In the rows, zero is written as 128.
[134  88 166 130 129 129 131 141 120 131 128 126 129 123 146 152 137 149
 127 148 117 119 154 125 121 134 132 134 131 114]
2
[128 112 123 141 122 118 126 136 119 118 119 132 121 113 152 142 126 132
 125 137 134 126 133 160 138 133 131 153 156 140]
1
[133 113 148 125 127 124 124 123 125 125 134 129 134 125 126 131 143 148
 115 118 141 122 137 129 130 116 126 148 103 132]
0
[128 113 144 131 129 134 128 139 127 117 120 131 129 122 141 142 132 142
 120 126 123 127 138 117 124 126 126 134 133 113]
2
[121 120 156 140 109 126 132 137 120 119 115 137 127 125 134 145 117 134
 119 136 130  95 137 185 132 134 150 133 162 121]
1
[133 111 132 130 130 130 134 132 120 138 126 130 135 136 155 134 132 144
 122 141 134 120 139 109 143 129 131 132 126 127]
2
[143  85 124 138 133 115 130 134 132 130 129 114 128 117 141 127 122 139
 134 151 124 103 133 125 124 104 135 127 118 113]
2
[131 105 133 139 128 132 123 136 119 120 126 138 131 131 145 135 126 140
 131 140 119 110 133 131 128 119 122 124 146 117]
2
[126 102 137 144 110 139 128 123 119 126 125 126 126 116 144 151 127 138
 134 113 146 125 125 176 129 120 128 133 157 128]
1
[123  99 147 133 128 121 122 142 116 122 113 128 129 121 138 140 120 145
 128 137 131 113 133 159 128 120 121 128 141 122]
1
[124 102 142 123 123 127 136 124 126 130 137 111 135 127 119 135 134 148
 125 145 134 115 139 120 135 119 125 133 100 103]
0
[134 103 175 135 105 122 130 139 136 132 121 131 138 116 121 143 126 163
 111 136 138 108 139 137 128 107 122 153 129 111]
0
[108  97 158 138 124 115 137 139 125 137 129 136 124 138 149 152 135 153
 128 154 123  98 145 124 122 129 125 142 131 102]
2
[125 108 164 142 111 115 143 134 123 129 111 131 134 112 141 143 128 129
 129 143 124 121 137 188 129 119 129 127 149 133]
1
[120 106 146 117 124 134 125 137 118 113 124 130 127 124 138 137 132 144
 131 145 128 122 127 128 135 140 130 138 130 126]
2
[126 107 164 133 116 113 122 124 135 123 137 129 129 107 129 126 116 131
 121 115 134 119 143 130 133 110 135 124 108 115]
0
[109  97 154 141 111 115 132 132 124 126 129 136 127  98 148 152 127 148
 122 133 133 118 135 173 120 114 126 138 154 130]
1
[126 112 116 135 136 118 131 131 120 141 120 137 114 138 148 129 118 130
 130 143 129 129 130 119 137 132 135 126 138 122]
2
[137 114 156 136 113 115 123 121 127 128 135 125 123 116 106 127 131 154
 133 136 139 104 133 123 143 115 138 136  89 144]
0
[124 108 154 123 121 117 130 122 125 127 128 128 127 112 134 140 136 155
 125 135 134 115 134 134 111 120 143 137 102 123]
0
[134 106 128 129 132 126 142 141 147 121 119 135 130 118 158 147 127 127
 130 160 123 116 133 151 127 141 112 131 149 153]
2
[122 102 162 151 100 113 131 133 116 142 110 133 129 117 152 150 119 129
 121 137 133 124 138 195 137 116 134 142 156 126]
1
[125 118 160 133 119 101 124 130 114 127 124 131 136 125 133 127 125 147
 133 141 128 116 135 129 146 123 124 133  93 115]
0
[126  99 139 130 121 119 132 133 118 145 134 126 131 123 156 149 122 131
 129 138 132 127 137 139 126 125 124 134 133 113]
1
[126  99 151 146 112 124 130 145 120 110 122 135 130 112 142 143 126 137
 125 141 136 133 137 181 124 120 140 130 146 126]
1
[118 111 171 132 116 108 128 128 130 137 131 134 128 118 139 130 127 156
 120 136 136 112 134 140 127 100 128 145 111 112]
0
[122 115 157 138 117  89 131 142 117 125 114 129 127 120 134 119 134 126
 121 122 141 123 114 183 128 133 133 123 140 128]
1
[131 111 152 121 109 119 129 124 135 135 133 194 135 125 120 133 129 149
 123 134 132 124 128 109 130 117 131 138 108 115]
0
[125 104 153 140 117 121 125 135 114 132 111 128 134 109 153 138 132 138
  91 135 125 126 147 173 127 134 126 129 156 129]
1
[124 110 146 143 123 111 135 155 113 113 119 132 126 114 148 148 125 124
 135 145 129 120 163 174 125 154 129 132 144 132]
1
[122 125 122 141 114 114 127 140 127 128 104 132 129 116 155 140 123 148
 111 114 128 127 140 179 135 146 139 132 170 133]
1
[128 101 136 130 130 118 137 136 117 125 134 132 121 131 140 144 135 143
 164 144 126 113 134 123 118 129 128 132 134 123]
2
[120 107 153 139 103 120 129 142 110 126 113 138 141 113 144 140 120 139
 117 132 130 120 128 175 123 119 127 132 148 138]
1
[114 106 118 150 103 122 113 131 120 134 113 120 135 106 133 149 125 140
 124 134 135 124 143 161 127 120 131 156 148 122]
1
[136 117 163 134 113 121 130 127 135 124 132 147 135 114 122 127 142 150
 114 126 141 119 139 124 139 112 127 139 108 113]
0
[121 107 151 128 129 129 131 142 121 141 127 208 129 154 137 128 125 132
 130 147 123 119 132 108 119 122 132 122 136 113]
2
[136 123 156 113 121 117 125 129 128 136 126 134 130 129 117 116 130 142
 120 134 121 120 129 109 128 137 127 138  85 122]
0
[128 108 152 135 127 107 128 141 115 124 119 139 135 109 145 138 127 140
 147 135 128 130 140 160 132 137 133 127 138 155]
1
[118 117 119 140 112 114 129 135 123 125 119 133 130 113 148 145 123 129
 125 133 140 124 137 169 131 113 130 137 155 119]
1
[126 109 140 140 118 108 124 135 118 124 121 135 126 119 158 126 128 123
 133 144 117 130 129 167 121 138 133 115 139 134]
1
[132  86 130 120 128 123 128 135 123 144 128 135 134 135 164 136 128 132
 131 146 115 124 135 167 120 125 117 138 129 110]
2
[135 110 134 132 122 114 132 135 117 131 119 138 125 114 146 140 141 139
 104 136 128 123 130 162 122 131 130 127 143 156]
1
[127 114 135 127 141 136 132 133 125 130 121 137 127 164 149 129 134 144
 137 148 119 134 146 104 128 139 132 124 128 122]
2
[128 118 135 142 107 123 135 123 111 118 126 130 137 110 153 140 122 140
 122 145 134 135 142 182 129 123 127 144 100 140]
1
[123 111 139 135 116 130 133 132 123 126 115 130 140 113 139 145 117 129
 128 131 124 113 134 153 131 125 131 127 132 136]
1
[134 115 138 137 126 125 128 146 117 136 101 133 130 134 158 138 122 136
 130 137 120 126 136 158 125 147 124 127 155 130]
1
[126  85 163 132 110 125 127 135 128 133 125 128 130 115 151 141 127 154
 122 153 145 118 141 135 121 110 126 147 130 125]
2
[123 111 149 151 109 114 114 130 118 127 109 124 123 106 136 148 129 133
 130 116 135 122 128 198 124 154 130 125 166 142]
1
[124  99 134 134 115 107 139 133 118 127 117 138 133 119 158 140 119 124
 128 148 110 123 143 170 119 129 117 133 144 126]
1
[129  93 148 139 110 111 135 127 116 131 109 123 155 109 159 136 120 140
 126 169 113 116 138 190 133 132 136 138 158 138]
1
[123 119 131 128 126 132 126 137 111 128 121 143 129 109 145 140 126 139
 122 128 130 127 130 165 126 134 127 138 142 135]
1
[136 113 147 129 122 122 128 124 123 126 140 126 129 119 127 138 125 146
 125 136 129 114 132 120 131 117 123 134 118 117]
0
---
[ 96 126 133 133 133 121 128 131 141 101 119 138 145 100 155 130 144 128
 141 126 115 111  94 143 129 156 124 143 132 132]
5
[107 123 146 126 130 122 122 126 145 121 123 133 127 132 147 113 146 126
 149 101 113 113 132 132 125 139 128 107 117 133]
6
[128 119 121 125 128 131 120 118 132 109 128 130 119 145 138 121 129 128
 145 103 120 123 151 106 116 116 135  99 109 142]
6
[120 138 129 131 131 130 125 140 120 133 142 134 117 113 102 123 124 128
 120 126 136 110 141 123 125 119 126 128 124 149]
5
[128 110 133 127 122 124 119 113 151 106 139 114 127 158 147 121 141 122
 152 104 119 121 142 130 122 129 131  83 117 120]
6
[ 70 137 149 125 135 121 115 119 131 108 116 160 135 104 178 108 151 133
 151 106 107 114 122 122 123 159 122 144 132 147]
7
[148 127 129 129 123 133 134 131 116 148 135 105 123 137  95 142 111 131
 116 138 138 156 123 129 134 108 134 133 125 118]
6
[152 130 119 130 120 132 126 130 112 135 117 129 128 131 136 136 127 126
 128 124 121 135 130 115 129 134 124 120 128 126]
4
[146 128 137 127 120 131 130 144 116 151 134 130 135 129 140 120 122 129
 129 116 105 147 119 122 135 131 120 141 134 106]
6
[119 137 124 134 134 131 115 137 111 109 122 146 136 109 140 119 129 125
 118 116 115 119 124 109 126 151 124 139 123 144]
4
[138 116 113 128 134 122 118 139 126 108 136 136 124 136 150 114 132 123
 137  97 119 127 150 103 127 139 125 113 116 141]
4
[106 109 108 123 138 125 122 129 134  84 126 133 132 127 141 130 135 121
 137 119 123  94 137 117 121 136 135 115 116 149]
5
[109 116  92 131 132 128 119 116 140  68 134 126 117 147 147 123 135 118
 130 112 128 113 135 122 112 132 129 121 110 144]
7
[134 135 134 129 128 132 131 122 133 141 132 129 127 135 115 128 115 130
 125 128 140 131 135 132 131 122 124 135 132 127]
7
[128 108 114 125 121 130 127 110 137  79 122 109 129 140 146 147 121 111
 126 132 122 139 130 113 117 124 128 121 114 126]
6
[136 110 103 129 126 130 127 117 140  84 127 126 137 142 162 131 137 121
 132 122 113 133 128 116 123 142 125 117 121 114]
3
[107 130 106 127 128 125 116 111 137  86 128 132 118 131 119 134 127 124
 127 124 143 109 183 108 113 127 138  97  97 180]
5
[147 142 111 126 118 127 137  96 128 145 114  91 129 126  89 146 120 131
  92 164 156 159 139 128 121 109 132 136 110 135]
4
[108 125 114 134 129 126 118 112 129  92 120 130 131 120 160 132 140 125
 139 108 114 125 127 105 118 146 117 118 115 132]
3
[130 123 137 133 126 133 126 138 133 142 124 132 128 121 135 120 129 130
 142 110 115 129 121 121 125 131 121 128 137 118]
6
[140 141 122 135 134 134 128 143 115 149 131 117 122 135 118 113 120 130
 122 122 133 130 144 128 128 139 132 140 132 132]
7
[105 135 124 132 129 128 123 125 127 108 127 125 137 108 132 145 128 128
 114 149 124 123  99 142 126 137 128 149 133 131]
5
[ 86 124 101 125 134 133 111 127 124  68 113 150 142 108 188 120 143 117
 146 105 102 105 119  96 117 171 109 126 115 153]
4
[129 127 115 131 129 128 120 120 132 131 126 127 137 122 135 134 128 130
 135 129 127 134 104 127 144 130 127 129 124 108]
3
[125 120 116 131 134 134 125 131 129  95 129 135 134 131 157 125 125 119
 131 119 120 128 139 117 129 136 119 129 127 123]
7
[109 132 125 122 130 124 129 115 132  75 122 122 127 123 146 132 128 126
 131 123 125 119 134 114 110 128 126 126 112 144]
6
[133 132 126 128 122 131 129 104 134 129 126 101 130 133 106 141 127 131
 114 154 133 152 123 111 123 123 139 132 115 116]
3
[135 115 113 141 135 125 124 144 128 118 131 146 130 147 157 112 132 125
 142 112 115 130 118 138 131 138 123 135 137 115]
7
[148 122 161 129 128 127 139 148 121 161 113 137 139 115 150 133 133 131
 143 120 112 147  97 140 137 143 120 152 159  98]
6
[111 127 104 127 133 130 116 109 126  74 136 127 124 140 126 132 132 119
 115 132 139 114 165 110 106 125 128 113 103 169]
7
[111 124 123 125 135 127 115 131 115  89 127 132 119 122 123 125 132 125
 139 122 124 113 152  99 110 133 116 117 107 157]
6
[143 133 143 137 139 135 135 164 121 187 129 148 121 130 120 114 133 133
 127 105 130 120 142 134 144 119 130 115 154 123]
5
[136 129 111 128 123 131 125 120 127 130 137 123 123 131 107 127 130 133
 138 124 128 136 141 110 128 118 130 108 125 127]
3
[112 132 143 124 123 124 130 106 140 107 125 122 130 126 125 134 132 124
 130 128 134 129 134 132 122 122 128 123 114 142]
6
[150 117 164 133 138 129 142 158 137 188 131 151 138 138 137 110 139 137
 148  91 111 123 116 152 159 133 127 105 151  77]
5
[146 116 121 123 120 128 132 122 128 126 134 105 127 148 110 143 119 131
 124 132 135 142 139 121 117 108 137 115 112 125]
6
[113 135 124 132 133 120 122 123 121 113 130 130 130 117 124 139 126 126
 123 137 128 110 123 135 125 130 129 134 128 141]
5
[172 120 133 131 135 138 133 147 142 188 131 139 112 154 113 114 125 131
 127 109 145 141 143 117 153 123 131 108 128 105]
4
